Below is a small trained network, with its code and all its weights. Each question gives an input and a class and asks what happens when units are switched off, that is, made to give their printed mean instead of their output.

import numpy as np


def w(rows, s, z=0):
    codes = np.array(rows[::2]) - 128.0
    scale = np.full(codes.shape[1], s)
    scale[-1] = z or s
    return codes * scale


def norm(h):
    return h / np.sqrt((h * h).mean(-1, keepdims=True) + 1e-5)


def f(y):
    return y / 2 * (1 + np.tanh(0.7978845608 * (y + 0.044715 * y**3)))


def log_softmax(a):
    a = a - a.max(-1, keepdims=True)
    return a - np.log(np.exp(a).sum(-1, keepdims=True))


def net(x, mask):
    res = np.array(x, float).reshape(1, 4) / 4 @ E
    u = 0
    for l in range(4):
        y = f(norm(res) @ A[l][:, :-1].T + A[l][:, -1])
        res = res + np.where(mask[u : u + 10], y, B[l][:, -1]) @ B[l][:, :-1]
        u += 10
    return log_softmax(norm(res)[-1] @ U[:, :-1].T + U[:, -1])


A, B = {}, {}
E = w([
[145,181,244,99,112,162,150,65],'x0',
[121,172,147,30,194,101,209,222],'x1',
[143,35,156,1,78,63,74,124],'x2',
[100,162,90,109,115,102,132,68],'x3',
],0.0095)
A[0] = w([
[87,104,95,114,146,105,204,50,67],'L0N0',
[44,132,113,142,114,62,195,52,66],'L0N1',
[93,135,69,86,133,108,197,34,51],'L0N2',
[145,110,32,122,187,121,137,145,145],'L0N3',
[123,144,189,84,144,186,171,84,106],'L0N4',
[136,111,163,144,113,142,156,88,48],'L0N5',
[9,130,138,158,133,140,195,131,133],'L0N6',
[191,160,129,104,124,148,75,111,1],'L0N7',
[48,145,131,181,92,168,191,142,84],'L0N8',
[157,100,185,145,105,218,102,227,56],'L0N9',
],0.011,0.0077)
B[0] = w([
[123,190,132,95,110,157,59,194,134],'L0N0',
[151,177,152,135,113,152,36,152,159],'L0N1',
[96,201,177,65,138,170,10,175,158],'L0N2',
[86,151,181,164,100,77,150,110,253],'L0N3',
[80,160,173,176,112,44,164,121,214],'L0N4',
[116,114,106,171,114,94,150,120,129],'L0N5',
[169,159,99,135,143,127,162,113,194],'L0N6',
[108,173,54,140,89,182,158,218,106],'L0N7',
[220,116,74,127,192,69,88,101,192],'L0N8',
[141,192,158,117,161,143,12,182,174],'L0N9',
],0.014,0.0049)
A[1] = w([
[132,149,138,123,168,139,33,186,155],'L1N0',
[151,88,174,172,146,145,110,188,3],'L1N1',
[119,118,142,169,112,57,157,124,54],'L1N2',
[71,148,116,53,199,179,214,157,31],'L1N3',
[141,91,169,68,111,89,114,117,113],'L1N4',
[118,86,134,161,138,198,128,64,79],'L1N5',
[69,117,8,148,110,110,119,219,174],'L1N6',
[129,119,104,186,115,189,92,85,146],'L1N7',
[151,178,140,196,159,196,174,158,67],'L1N8',
[142,191,124,81,178,82,188,172,122],'L1N9',
],0.014,0.0074)
B[1] = w([
[63,162,126,104,144,80,80,154,248],'L1N0',
[128,209,144,69,116,137,55,154,135],'L1N1',
[79,99,117,173,144,115,87,124,185],'L1N2',
[156,154,122,142,17,180,151,188,149],'L1N3',
[175,194,66,100,191,155,169,115,235],'L1N4',
[129,113,136,144,71,164,165,160,163],'L1N5',
[211,210,247,114,125,130,180,116,210],'L1N6',
[137,138,102,122,70,142,116,228,232],'L1N7',
[178,194,115,35,141,104,150,105,187],'L1N8',
[132,67,104,159,70,172,98,190,254],'L1N9',
],0.014,0.0071)
A[2] = w([
[173,151,46,131,194,124,181,112,96],'L2N0',
[113,87,79,95,139,135,115,89,7],'L2N1',
[161,30,106,141,28,172,148,168,138],'L2N2',
[173,129,85,127,94,128,190,120,72],'L2N3',
[162,118,88,146,142,77,128,137,87],'L2N4',
[172,98,81,97,187,129,171,104,107],'L2N5',
[152,19,160,9,142,131,102,109,164],'L2N6',
[158,110,207,121,111,104,192,95,133],'L2N7',
[123,106,105,79,77,110,98,75,99],'L2N8',
[139,99,51,127,216,212,163,81,47],'L2N9',
],0.014,0.012)
B[2] = w([
[200,87,62,99,192,118,119,87,198],'L2N0',
[176,132,171,143,108,195,168,74,124],'L2N1',
[81,78,64,119,81,145,201,214,254],'L2N2',
[195,113,110,81,133,154,159,148,168],'L2N3',
[126,120,106,108,183,161,139,126,141],'L2N4',
[185,131,37,139,141,140,153,80,165],'L2N5',
[215,233,119,234,192,169,119,152,177],'L2N6',
[144,168,178,183,160,147,190,101,179],'L2N7',
[187,250,126,146,71,144,134,182,136],'L2N8',
[42,132,159,51,215,103,82,137,139],'L2N9',
],0.013,0.0079)
A[3] = w([
[120,87,100,144,83,209,34,77,50],'L3N0',
[156,59,176,124,99,211,61,76,72],'L3N1',
[113,127,203,201,131,112,197,90,112],'L3N2',
[2,58,47,157,186,121,76,121,124],'L3N3',
[112,63,163,92,118,255,80,73,2],'L3N4',
[92,120,83,157,101,132,87,67,68],'L3N5',
[111,84,100,82,73,126,86,119,22],'L3N6',
[143,140,154,93,166,87,175,181,132],'L3N7',
[133,166,200,194,129,129,99,131,151],'L3N8',
[181,85,44,115,156,141,133,128,80],'L3N9',
],0.015,0.011)
B[3] = w([
[160,252,178,209,145,186,94,158,125],'L3N0',
[194,235,109,201,54,170,224,134,122],'L3N1',
[100,64,162,156,134,114,183,54,199],'L3N2',
[121,78,63,71,164,40,190,168,146],'L3N3',
[189,208,61,191,107,157,169,53,126],'L3N4',
[93,153,149,115,167,103,86,150,120],'L3N5',
[223,166,92,171,184,164,161,70,123],'L3N6',
[135,113,136,159,89,153,78,105,214],'L3N7',
[81,124,152,115,157,116,122,97,254],'L3N8',
[110,126,134,125,181,117,122,40,212],'L3N9',
],0.02,0.0083)
U = w([
[107,250,178,86,144,121,23,176,141],'0',
[253,184,50,148,197,154,175,84,133],'1',
[121,120,93,128,49,172,197,196,148],'2',
[87,121,219,194,129,95,203,49,118],'3',
[75,81,86,69,151,60,141,129,162],'4',
[129,62,143,90,88,241,48,56,2],'5',
[129,73,144,97,97,237,57,63,2],'6',
],0.023,0.025)

Each question gives the input, the list of numbers given to net, and the class t.
The units are the neurons (one row each of A and B). Each row of codes is followed by its name. A weight is (code - 128) times the scale printed after its matrix; where a second scale follows, it is the last column's (A, B and U).
mask holds one flag per neuron, layer by layer. A switched-off neuron (its flag False) gives its mean, the last column of its row in B, instead of its output. The means were averaged over made-up inputs and are rounded, as every weight is.
A unit's drop is (log p(t) with every unit on - log p(t) with that unit switched off) / (log p(t) with every unit on - log p(t) with every unit switched off).
The circuit of an input: a set's keep is (log p(t) with only the set's units on - log p(t) with every unit switched off) / (log p(t) with every unit on - log p(t) with every unit switched off). Starting from the 12 units with the biggest drops (on a tie, the unit counted first), units are removed one at a time, each time the one whose removal leaves the highest keep (on an exact tie, the one counted first), for as long as the keep stays at least 0.8.
units of the circuit, in order: the units of the circuit, biggest drop first
most important unit: the unit with the biggest drop
k most important neurons: the k neurons with the biggest drops, biggest first
top k neurons in layer l: the k neurons of layer l with the biggest drops, biggest first
input [-7,0,-5,1], class 3: units of the circuit, in order	L0N3
input [7,2,7,3], class 1: top 3 neurons in layer 1	L1N4, L1N6, L1N0
input [-7,-8,4,-8], class 0: units of the circuit, in order	L1N6, L3N2
input [6,6,8,6], class 1: 3 most important neurons	L1N0, L1N4, L0N9
input [6,-3,-6,5], class 1: 2 most important neurons	L0N3, L0N6
input [2,0,1,2], class 4: 2 most important neurons	L1N6, L3N3
input [6,8,7,4], class 2: units of the circuit, in order	L1N3, L1N9
input [-3,7,6,2], class 2: 4 most important neurons	L1N3, L1N9, L0N8, L2N2
input [-5,-2,-3,4], class 3: 3 most important neurons	L0N3, L1N6, L0N9
input [2,-4,4,1], class 1: 4 most important neurons	L1N4, L1N9, L3N9, L2N3
input [6,4,-4,-5], class 3: 4 most important neurons	L0N4, L1N4, L1N7, L0N2
input [8,7,4,-1], class 3: 3 most important neurons	L0N4, L2N7, L1N7
input [5,5,-4,3], class 2: 2 most important neurons	L1N4, L1N9
input [0,2,7,8], class 0: units of the circuit, in order	L0N2
input [-7,-2,-4,-5], class 3: 2 most important neurons	L1N6, L0N3
input [-7,6,-6,-4], class 3: top 3 neurons in layer 1	L1N6, L1N4, L1N7
input [3,-2,0,2], class 4: top 2 neurons in layer 1	L1N6, L1N2
input [-8,-6,4,1], class 3: top 2 neurons in layer 1	L1N6, L1N9
input [-7,-6,2,-7], class 0: top 2 neurons in layer 1	L1N6, L1N1
input [8,4,3,0], class 3: most important unit	L0N4
